Here is a tiny trained network, its code and every weight. The questions are about switching its units off for an input and a class, where a switched-off unit gives its printed mean instead of its output.

import numpy as np


def w(rows, s, z=0):
    codes = np.array(rows[::2]) - 128.0
    scale = np.full(codes.shape[1], s)
    scale[-1] = z or s
    return codes * scale


def norm(h):
    return h / np.sqrt((h * h).mean(-1, keepdims=True) + 1e-5)


def f(y):
    return np.maximum(y, 0)


def log_softmax(a):
    a = a - a.max(-1, keepdims=True)
    return a - np.log(np.exp(a).sum(-1, keepdims=True))


def net(x, mask):
    res = np.array(x, float).reshape(1, 4) / 4 @ E
    u = 0
    for l in range(3):
        y = f(norm(res) @ A[l][:, :-1].T + A[l][:, -1])
        res = res + np.where(mask[u : u + 12], y, B[l][:, -1]) @ B[l][:, :-1]
        u += 12
    return log_softmax(norm(res)[-1] @ U[:, :-1].T + U[:, -1])


A, B = {}, {}
E = w([
[162,40,105,154,5,174,174,97,111],'x0',
[190,162,72,128,85,49,151,152,125],'x1',
[163,153,82,133,127,197,90,156,138],'x2',
[146,29,88,155,172,85,84,149,206],'x3',
],0.011)
A[0] = w([
[121,40,138,195,68,170,99,84,156,98],'L0N0',
[95,70,236,129,122,173,93,121,157,56],'L0N1',
[108,97,195,137,148,186,97,125,128,2],'L0N2',
[91,89,227,109,151,73,217,39,106,78],'L0N3',
[152,56,139,182,158,125,100,197,147,93],'L0N4',
[167,69,190,213,182,50,176,93,113,126],'L0N5',
[153,143,51,90,142,254,44,134,106,135],'L0N6',
[149,140,59,126,125,201,93,171,150,54],'L0N7',
[199,85,176,102,85,191,184,52,89,71],'L0N8',
[104,128,195,116,124,199,117,180,126,74],'L0N9',
[61,163,184,132,227,135,79,149,136,99],'L0N10',
[99,114,178,149,116,68,169,112,144,37],'L0N11',
],0.009,0.0095)
B[0] = w([
[121,114,170,225,164,86,91,174,107,202],'L0N0',
[125,141,31,170,195,122,217,57,163,169],'L0N1',
[97,191,51,202,244,182,207,2,190,137],'L0N2',
[66,125,38,57,122,135,137,190,62,196],'L0N3',
[107,118,121,98,73,139,61,108,177,178],'L0N4',
[70,104,58,94,123,123,140,193,136,188],'L0N5',
[45,100,68,64,129,101,167,196,95,224],'L0N6',
[69,119,28,101,149,135,157,234,79,155],'L0N7',
[87,160,150,212,108,93,78,167,113,194],'L0N8',
[88,185,92,148,133,173,192,94,169,159],'L0N9',
[103,110,145,205,122,102,107,172,126,254],'L0N10',
[74,72,107,91,99,43,166,185,85,138],'L0N11',
],0.0097,0.0079)
A[1] = w([
[158,97,135,172,99,138,129,105,118,99],'L1N0',
[171,120,100,137,82,94,154,137,128,101],'L1N1',
[160,106,249,74,121,117,101,54,158,20],'L1N2',
[161,63,110,160,78,183,176,131,96,131],'L1N3',
[124,193,173,107,96,190,148,84,83,95],'L1N4',
[125,118,229,81,138,149,117,62,122,6],'L1N5',
[162,73,129,107,150,137,95,107,157,84],'L1N6',
[73,135,92,172,96,124,112,153,128,163],'L1N7',
[112,175,137,103,185,129,95,131,146,104],'L1N8',
[104,67,145,147,96,169,154,95,94,115],'L1N9',
[131,161,125,162,153,94,112,166,154,149],'L1N10',
[191,148,89,109,117,75,167,125,135,66],'L1N11',
],0.017,0.012)
B[1] = w([
[147,147,203,178,121,119,65,148,149,137],'L1N0',
[84,166,114,145,193,116,134,97,122,152],'L1N1',
[103,134,127,175,163,198,139,233,115,128],'L1N2',
[78,155,152,167,230,103,75,190,66,163],'L1N3',
[242,46,197,18,100,147,235,117,132,153],'L1N4',
[181,145,152,161,109,210,148,147,128,128],'L1N5',
[219,81,184,55,112,119,83,109,164,133],'L1N6',
[181,148,155,114,67,116,169,72,161,252],'L1N7',
[107,129,151,204,168,118,113,175,66,163],'L1N8',
[99,192,140,132,247,126,69,161,100,151],'L1N9',
[113,125,162,178,92,147,84,107,98,195],'L1N10',
[120,183,84,143,248,181,145,62,151,144],'L1N11',
],0.012,0.02)
A[2] = w([
[39,117,70,93,141,137,159,190,114,169],'L2N0',
[170,144,62,137,140,244,117,224,156,82],'L2N1',
[100,90,63,171,172,48,67,138,180,116],'L2N2',
[122,138,110,160,252,186,155,41,156,59],'L2N3',
[59,105,70,68,146,118,123,214,90,99],'L2N4',
[110,111,69,119,64,110,183,144,183,56],'L2N5',
[178,168,156,156,102,139,192,45,130,160],'L2N6',
[171,96,35,184,73,112,157,162,90,86],'L2N7',
[118,49,128,135,151,182,78,62,189,107],'L2N8',
[185,53,152,128,172,124,101,94,169,101],'L2N9',
[232,36,176,75,105,143,132,72,157,2],'L2N10',
[186,33,80,104,141,119,74,156,205,85],'L2N11',
],0.013,0.0089)
B[2] = w([
[147,169,44,82,122,68,130,92,175,218],'L2N0',
[48,175,49,99,177,24,214,121,67,145],'L2N1',
[111,138,144,66,162,189,192,165,102,249],'L2N2',
[247,140,70,130,210,245,90,6,247,174],'L2N3',
[111,126,48,70,18,13,86,106,130,183],'L2N4',
[149,98,123,187,89,106,46,134,160,156],'L2N5',
[149,31,94,106,126,163,83,128,182,202],'L2N6',
[89,115,120,82,112,113,64,101,185,158],'L2N7',
[200,170,126,137,109,174,206,74,135,157],'L2N8',
[162,96,115,128,75,129,121,116,134,146],'L2N9',
[189,72,189,139,24,174,125,80,199,144],'L2N10',
[186,114,183,71,108,160,226,150,20,160],'L2N11',
],0.011)
U = w([
[40,156,37,47,93,54,184,163,88,115],'0',
[80,159,216,253,195,122,45,224,48,88],'1',
[195,66,208,45,82,198,221,151,101,167],'2',
[127,201,78,157,238,189,171,42,177,97],'3',
[156,95,124,181,29,120,38,46,209,254],'4',
],0.019,0.004)

Each question gives the input, the list of numbers given to net, and the class t.
The units are the neurons (one row each of A and B). Each row of codes is followed by its name. A weight is (code - 128) times the scale printed after its matrix; where a second scale follows, it is the last column's (A, B and U).
mask holds one flag per neuron, layer by layer. A switched-off neuron (its flag False) gives its mean, the last column of its row in B, instead of its output. The means were averaged over made-up inputs and are rounded, as every weight is.
A unit's drop is (log p(t) with every unit on - log p(t) with that unit switched off) / (log p(t) with every unit on - log p(t) with every unit switched off).
The circuit of an input: a set's keep is (log p(t) with only the set's units on - log p(t) with every unit switched off) / (log p(t) with every unit on - log p(t) with every unit switched off). Starting from the 12 units with the biggest drops (on a tie, the unit counted first), units are removed one at a time, each time the one whose removal leaves the highest keep (on an exact tie, the one counted first), for as long as the keep stays at least 0.8.
units of the circuit, in order: the units of the circuit, biggest drop first
k most important neurons: the k neurons with the biggest drops, biggest first
top k neurons in layer l: the k neurons of layer l with the biggest drops, biggest first
input [-3,-4,7,-8], class 2: units of the circuit, in order => L1N4
input [6,7,0,1], class 3: units of the circuit, in order => L1N1, L1N11
input [-6,0,-1,-6], class 1: 3 most important neurons => L1N8, L0N10, L1N7
input [-7,-6,7,3], class 0: top 2 neurons in layer 0 => L0N6, L0N7
input [1,4,-3,3], class 3: 3 most important neurons => L0N10, L0N8, L1N1
input [-8,-7,7,2], class 1: top 2 neurons in layer 1 => L1N8, L1N10
input [1,-3,2,1], class 4: top 2 neurons in layer 0 => L0N4, L0N6
input [-2,0,-5,6], class 2: 2 most important neurons => L0N6, L2N11
input [-6,7,-1,7], class 2: top 2 neurons in layer 0 => L0N8, L0N4
input [-6,5,-5,7], class 2: 3 most important neurons => L2N2, L0N6, L1N3
input [8,-1,8,0], class 0: top 3 neurons in layer 0 => L0N6, L0N7, L0N10
input [-2,-2,-2,3], class 4: 3 most important neurons => L1N7, L0N10, L1N3
input [8,3,8,3], class 0: 3 most important neurons => L0N6, L0N7, L0N10
input [-1,7,0,-7], class 2: 2 most important neurons => L1N4, L0N1
input [6,4,7,-3], class 0: units of the circuit, in order => L0N6
input [3,-5,-4,1], class 3: 4 most important neurons => L0N1, L0N2, L0N6, L2N3
input [5,-6,4,-5], class 3: top 2 neurons in layer 1 => L1N9, L1N10
input [2,-8,-3,-6], class 3: 2 most important neurons => L0N1, L1N9
input [7,-2,-5,2], class 1: 2 most important neurons => L0N0, L0N6
input [4,-3,8,8], class 0: units of the circuit, in order => L2N1
input [-6,6,5,6], class 1: top 2 neurons in layer 0 => L0N3, L0N5
